Below are the code and all the weights of a small trained network. Each question names an input and a target symbol and asks about switching units off, where a switched-off unit gives its printed mean instead of its output.

import numpy as np


def w(rows, s, z=0):
    codes = np.array(rows[::2]) - 128.0
    scale = np.full(codes.shape[1], s)
    scale[-1] = z or s
    return codes * scale


def f(y):
    return y / 2 * (1 + np.tanh(0.7978845608 * (y + 0.044715 * y**3)))


def softmax(a):
    e = np.exp(a - a.max(-1, keepdims=True))
    return e / e.sum(-1, keepdims=True)


def log_softmax(a):
    a = a - a.max(-1, keepdims=True)
    return a - np.log(np.exp(a).sum(-1, keepdims=True))


def net(x, mask):
    ids = ['ΛΣΨαβγεηθμξ'.index(c) for c in x.split()]
    T = len(ids)
    res = E[ids] + P[:T]
    u = 0
    for l in range(2):
        r = res
        for j in range(2):
            rows = slice(4 * j, 4 * j + 4)
            q, k, v = (r @ M[l][rows].T for M in (Q, K, V))
            z = softmax(np.where(np.tri(T) > 0, q @ k.T / 4**0.5, -1e9)) @ v
            o = O[l][rows]
            res = res + np.where(mask[u + j], z, o[:, -1]) @ o[:, :-1]
        u += 2
        y = f(res @ A[l][:, :-1].T + A[l][:, -1])
        res = res + np.where(mask[u : u + 16], y, B[l][:, -1]) @ B[l][:, :-1]
        u += 16
    return log_softmax(res[-1] @ U[:, :-1].T + U[:, -1])


Q, K, V, O, A, B = {}, {}, {}, {}, {}, {}
E = w([
[106,181,134,81,93,84,210,82,164],'Λ',
[150,60,109,155,84,79,141,157,119],'Σ',
[119,133,197,177,145,142,150,114,113],'Ψ',
[154,171,53,80,100,158,167,189,60],'α',
[193,175,157,210,128,116,118,146,115],'β',
[140,124,202,179,135,147,193,180,142],'γ',
[135,138,84,136,101,96,61,250,157],'ε',
[154,186,92,111,218,152,127,87,175],'η',
[174,84,142,180,129,166,159,126,38],'θ',
[201,137,101,108,93,197,112,103,142],'μ',
[118,101,210,20,131,113,78,127,101],'ξ',
],0.012)
P = w([
[222,62,68,90,254,47,184,169,150],'0',
[221,80,95,105,174,94,148,157,134],'1',
[194,96,121,114,147,123,133,157,135],'2',
[167,102,141,105,122,138,130,175,128],'3',
[143,121,158,110,106,146,120,180,116],'4',
[123,135,175,122,90,151,106,173,106],'5',
[106,142,181,135,73,155,92,171,97],'6',
[92,159,188,148,57,158,79,162,89],'7',
[119,160,179,146,48,139,76,149,68],'8',
],0.007)
Q[0] = w([
[50,181,72,184,124,92,143,175,184],'L0H1',
[125,90,137,122,148,105,143,106,119],'L0H1',
[115,94,141,105,126,102,136,128,87],'L0H1',
[160,149,104,221,145,152,189,138,161],'L0H1',
[183,114,109,138,124,135,125,153,124],'L0H2',
[190,110,120,130,115,129,129,165,120],'L0H2',
[87,147,89,178,247,132,194,94,189],'L0H2',
[183,100,156,91,11,123,83,180,66],'L0H2',
],0.011)
K[0] = w([
[185,58,111,105,143,17,139,255,171],'L0H1',
[95,120,143,121,147,102,141,78,90],'L0H1',
[67,137,148,123,136,128,118,107,111],'L0H1',
[247,10,132,148,87,103,183,198,112],'L0H1',
[102,121,156,94,153,133,98,121,95],'L0H2',
[46,133,180,89,126,129,84,121,93],'L0H2',
[184,107,94,104,233,92,136,120,149],'L0H2',
[79,150,157,143,48,158,110,126,115],'L0H2',
],0.0086)
V[0] = w([
[189,186,68,189,150,183,141,130,231],'L0H1',
[134,177,122,149,201,152,102,112,177],'L0H1',
[144,164,179,117,173,100,153,72,91],'L0H1',
[100,132,89,80,89,82,40,178,125],'L0H1',
[118,56,153,95,210,149,237,67,104],'L0H2',
[76,119,186,63,141,132,3,106,75],'L0H2',
[148,56,58,77,209,36,43,19,78],'L0H2',
[42,123,205,8,120,126,66,104,88],'L0H2',
],0.0053)
O[0] = w([
[141,165,103,189,136,179,127,122,196,23],'L0H1',
[125,166,156,132,152,157,127,120,200,82],'L0H1',
[149,119,232,115,101,91,150,129,133,140],'L0H1',
[64,172,55,51,131,73,119,140,109,186],'L0H1',
[149,94,51,105,191,171,223,133,46,139],'L0H2',
[236,129,120,147,136,108,11,91,65,233],'L0H2',
[133,97,88,151,254,81,70,169,114,166],'L0H2',
[213,112,71,129,111,118,51,92,61,253],'L0H2',
],0.0056,0.0035)
A[0] = w([
[196,105,134,240,170,184,126,82,94,136],'L0N1',
[46,197,202,186,142,129,167,129,198,144],'L0N2',
[161,134,63,98,112,197,115,82,129,174],'L0N3',
[194,104,121,118,233,118,148,123,98,148],'L0N4',
[167,159,108,127,78,155,87,80,121,175],'L0N5',
[138,154,10,91,146,179,129,149,157,210],'L0N6',
[144,128,121,201,110,129,137,222,63,193],'L0N7',
[153,178,73,85,39,129,150,143,81,155],'L0N8',
[12,195,94,61,81,94,145,133,162,117],'L0N9',
[137,133,218,64,85,118,105,121,148,229],'L0N10',
[141,165,81,76,100,229,188,166,62,131],'L0N11',
[129,83,121,154,52,80,119,127,103,188],'L0N12',
[127,76,149,137,84,63,119,209,113,204],'L0N13',
[145,120,132,186,89,137,134,141,73,185],'L0N14',
[152,169,35,93,164,120,61,123,133,216],'L0N15',
[70,123,194,106,1,187,183,139,152,254],'L0N16',
],0.0064,0.0035)
B[0] = w([
[145,142,146,178,194,129,147,54,122,145],'L0N1',
[181,150,149,66,92,86,110,159,165,135],'L0N2',
[153,209,89,101,89,162,136,102,121,145],'L0N3',
[113,144,107,119,216,156,161,134,106,207],'L0N4',
[157,131,115,117,91,159,105,117,116,176],'L0N5',
[154,164,55,90,88,159,140,185,63,156],'L0N6',
[118,84,141,208,115,97,106,147,101,201],'L0N7',
[76,185,121,119,2,96,111,106,71,185],'L0N8',
[30,176,77,121,200,151,159,120,113,127],'L0N9',
[143,106,210,41,104,141,123,115,154,245],'L0N10',
[61,194,147,170,64,176,127,108,35,142],'L0N11',
[161,70,109,119,64,82,125,111,140,203],'L0N12',
[125,64,142,123,121,71,120,152,146,255],'L0N13',
[146,91,147,192,116,112,117,94,112,174],'L0N14',
[159,157,76,88,125,161,114,194,109,220],'L0N15',
[74,105,139,129,98,174,207,167,209,185],'L0N16',
],0.0066,0.0062)
Q[1] = w([
[68,139,86,166,100,126,153,64,140],'L1H1',
[128,86,213,188,64,170,176,147,85],'L1H1',
[127,129,164,62,154,151,143,86,83],'L1H1',
[149,204,69,166,180,138,120,211,202],'L1H1',
[164,63,206,2,125,125,98,129,42],'L1H2',
[176,141,188,69,218,122,134,138,151],'L1H2',
[92,203,73,131,125,193,150,76,137],'L1H2',
[125,110,144,187,246,104,166,69,154],'L1H2',
],0.0069)
K[1] = w([
[2,120,194,132,80,109,165,154,140],'L1H1',
[149,162,140,147,32,133,55,76,176],'L1H1',
[188,98,151,134,126,146,157,11,62],'L1H1',
[85,175,79,115,186,146,175,195,156],'L1H1',
[210,141,118,157,106,93,24,59,38],'L1H2',
[248,141,4,111,232,65,93,138,10],'L1H2',
[103,182,177,82,196,217,195,131,142],'L1H2',
[75,107,73,153,195,145,232,183,124],'L1H2',
],0.0057)
V[1] = w([
[119,154,48,117,114,112,108,143,152],'L1H1',
[106,127,157,121,139,84,121,155,142],'L1H1',
[124,189,162,153,158,109,126,119,155],'L1H1',
[106,136,179,132,134,129,153,134,149],'L1H1',
[136,114,114,140,228,161,160,2,125],'L1H2',
[137,195,59,137,143,149,122,176,102],'L1H2',
[118,106,123,95,188,107,91,207,121],'L1H2',
[119,185,219,71,119,186,105,98,107],'L1H2',
],0.0074)
O[1] = w([
[72,225,173,110,129,120,119,120,87,122],'L1H1',
[141,127,96,85,141,111,158,61,143,146],'L1H1',
[140,70,171,70,133,58,121,129,109,53],'L1H1',
[177,105,90,92,113,93,126,145,117,85],'L1H1',
[92,105,254,35,44,173,122,162,75,9],'L1H2',
[159,127,209,213,62,48,175,142,178,121],'L1H2',
[117,106,76,155,77,155,174,20,136,229],'L1H2',
[208,137,187,127,202,118,224,111,27,111],'L1H2',
],0.0056,0.011)
A[1] = w([
[97,122,108,79,119,148,88,135,140,48],'L1N1',
[117,116,190,181,161,167,152,170,113,182],'L1N2',
[120,123,86,143,117,158,173,115,90,10],'L1N3',
[152,114,127,103,254,110,103,135,109,139],'L1N4',
[170,133,209,164,155,54,155,156,160,54],'L1N5',
[139,108,107,78,114,98,151,129,76,137],'L1N6',
[142,109,143,126,124,162,147,103,137,200],'L1N7',
[145,129,167,181,135,123,201,99,118,169],'L1N8',
[126,126,212,74,128,119,118,173,78,21],'L1N9',
[141,177,118,131,133,212,156,99,102,94],'L1N10',
[142,125,129,205,160,160,86,174,113,98],'L1N11',
[72,115,122,82,127,162,72,124,156,35],'L1N12',
[139,91,153,80,135,125,126,135,91,158],'L1N13',
[144,137,99,187,177,116,175,124,132,107],'L1N14',
[120,152,81,139,242,170,167,179,147,2],'L1N15',
[64,109,120,180,134,210,132,133,89,192],'L1N16',
],0.0088,0.0027)
B[1] = w([
[76,159,200,88,165,156,96,118,133,148],'L1N1',
[94,108,79,125,206,182,3,141,124,161],'L1N2',
[101,149,228,170,85,61,79,168,123,167],'L1N3',
[168,164,101,156,167,98,72,247,122,242],'L1N4',
[119,242,211,35,110,63,136,169,75,144],'L1N5',
[59,144,98,125,138,123,161,113,122,254],'L1N6',
[186,141,113,125,151,154,151,121,144,181],'L1N7',
[101,194,138,51,172,193,113,118,83,186],'L1N8',
[88,52,82,209,101,150,187,158,64,167],'L1N9',
[163,126,194,129,75,113,100,166,174,204],'L1N10',
[50,108,182,91,142,134,159,24,175,204],'L1N11',
[100,152,198,91,155,143,67,137,162,138],'L1N12',
[89,136,95,129,140,157,159,136,80,240],'L1N13',
[88,132,234,162,68,163,144,102,84,209],'L1N14',
[214,114,205,174,45,206,132,131,166,159],'L1N15',
[165,104,174,211,216,59,122,97,129,183],'L1N16',
],0.0063,0.0047)
U = w([
[53,175,97,77,92,138,253,11,113,151],'Λ',
[135,163,57,108,218,143,126,193,80,220],'Σ',
[148,56,94,185,106,70,120,138,216,213],'Ψ',
[61,186,157,82,162,144,15,147,173,104],'α',
[85,148,184,176,95,59,140,210,65,42],'β',
[76,105,143,131,104,177,111,170,105,4],'γ',
[96,105,176,174,183,173,139,42,111,143],'ε',
[170,129,191,108,154,12,132,160,167,70],'η',
[95,108,175,121,118,110,116,158,124,67],'θ',
[255,145,157,134,86,246,119,157,173,171],'μ',
[125,112,134,114,105,154,147,108,123,34],'ξ',
],0.0051,0.0031)

Each question gives the input, a string of symbols that net reads in full, and the target symbol t.
The units are the heads (4 rows each of Q, K, V and O) and the neurons (one row each of A and B). Each row of codes is followed by its name. A weight is (code - 128) times the scale printed after its matrix; where a second scale follows, it is the last column's (O, A, B and U).
mask holds one flag per unit, layer by layer, with each layer's heads first. A switched-off unit (its flag False) gives its mean, the last column of its rows in O or B, instead of its output. The means were averaged over made-up inputs and are rounded, as every weight is.
A unit's drop is (log p(t) with every unit on - log p(t) with that unit switched off) / (log p(t) with every unit on - log p(t) with every unit switched off).
most important unit: the unit with the biggest drop
top k neurons: the k neurons with the biggest drops, biggest first
top k neurons in layer l: the k neurons of layer l with the biggest drops, biggest first
heads that matter: for each layer, one digit per head in row order, 1 if its drop is at least 0.15 and else 0, layers parted by /
drop of u: that unit's drop, to one decimal
input γ Σ β ξ ξ ξ ξ η, target μ: heads that matter : 00 / 00
input ξ α ξ Σ ξ, target α: most important unit : L0H2
input β Σ θ θ ξ ε ξ, target Ψ: top 3 neurons : (L0N16 L0N7 L0N6)
input ξ η ξ, target μ: heads that matter : 11 / 01
input Σ ε γ Σ γ ξ ε ξ ε, target Σ: heads that matter : 11 / 01
input ξ ξ Σ μ ξ η η Ψ ξ, target μ: heads that matter : 11 / 00
input θ ξ γ η Λ γ γ μ ξ, target Λ: heads that matter : 01 / 01
input ξ μ γ γ Σ Σ ξ, target β: top 2 neurons : (L0N16 L0N10)
input θ ε μ γ Σ η η, target μ: heads that matter : 10 / 00
input ξ γ γ γ Σ ξ ξ θ ξ, target γ: top 3 neurons : (L1N9 L0N1 L0N14)
input Σ ξ Ψ ξ μ γ, target ε: heads that matter : 11 / 10
input Λ Σ Σ ξ Σ Σ Σ ξ, target α: heads that matter : 00 / 01
input Σ ε Σ η ε Σ Σ ε, target α: top 2 neurons : (L0N9 L0N15)
input ξ ε Ψ, target ε: most important unit : L1N14
input θ μ ξ ξ α α ξ, target η: heads that matter : 01 / 01
input γ ξ Σ ξ ε, target Ψ: top 2 neurons in layer 0 : (L0N4 L0N7)
input γ ξ ξ α ξ, target η: heads that matter : 00 / 01
input β Σ α, target β: top 2 neurons : (L0N11 L1N3)
input ξ θ Σ Σ θ Σ ε γ, target Ψ: top 2 neurons in layer 0 : (L0N2 L0N13)
input ξ θ β ξ, target γ: most important unit : L1H2
input ε Σ ξ ξ Λ Σ Ψ α, target β: top 2 neurons in layer 0 : (L0N11 L0N8)
input Σ μ ξ ε, target Ψ: top 3 neurons in layer 0 : (L0N4 L0N7 L0N13)
input μ Σ Σ ξ ξ μ ξ, target β: top 2 neurons : (L1N9 L0N3)
input Σ ξ ξ ε γ ξ, target Ψ: heads that matter : 00 / 01
input ξ Σ ξ Σ ξ ξ θ, target ε: top 2 neurons in layer 1 : (L1N11 L1N16)
input ε ξ ξ Ψ, target ε: drop of L1N14 : 0.1
input ξ Σ θ Σ η β, target Ψ: drop of L0N13 : 0.1
input α ε Λ γ ε ξ ξ ξ ε, target Σ: drop of L0N10 : 0.7
input Σ Σ Ψ, target Ψ: drop of L1H2 : 2.0
input η γ η ξ ξ μ, target μ: most important unit : L1N10
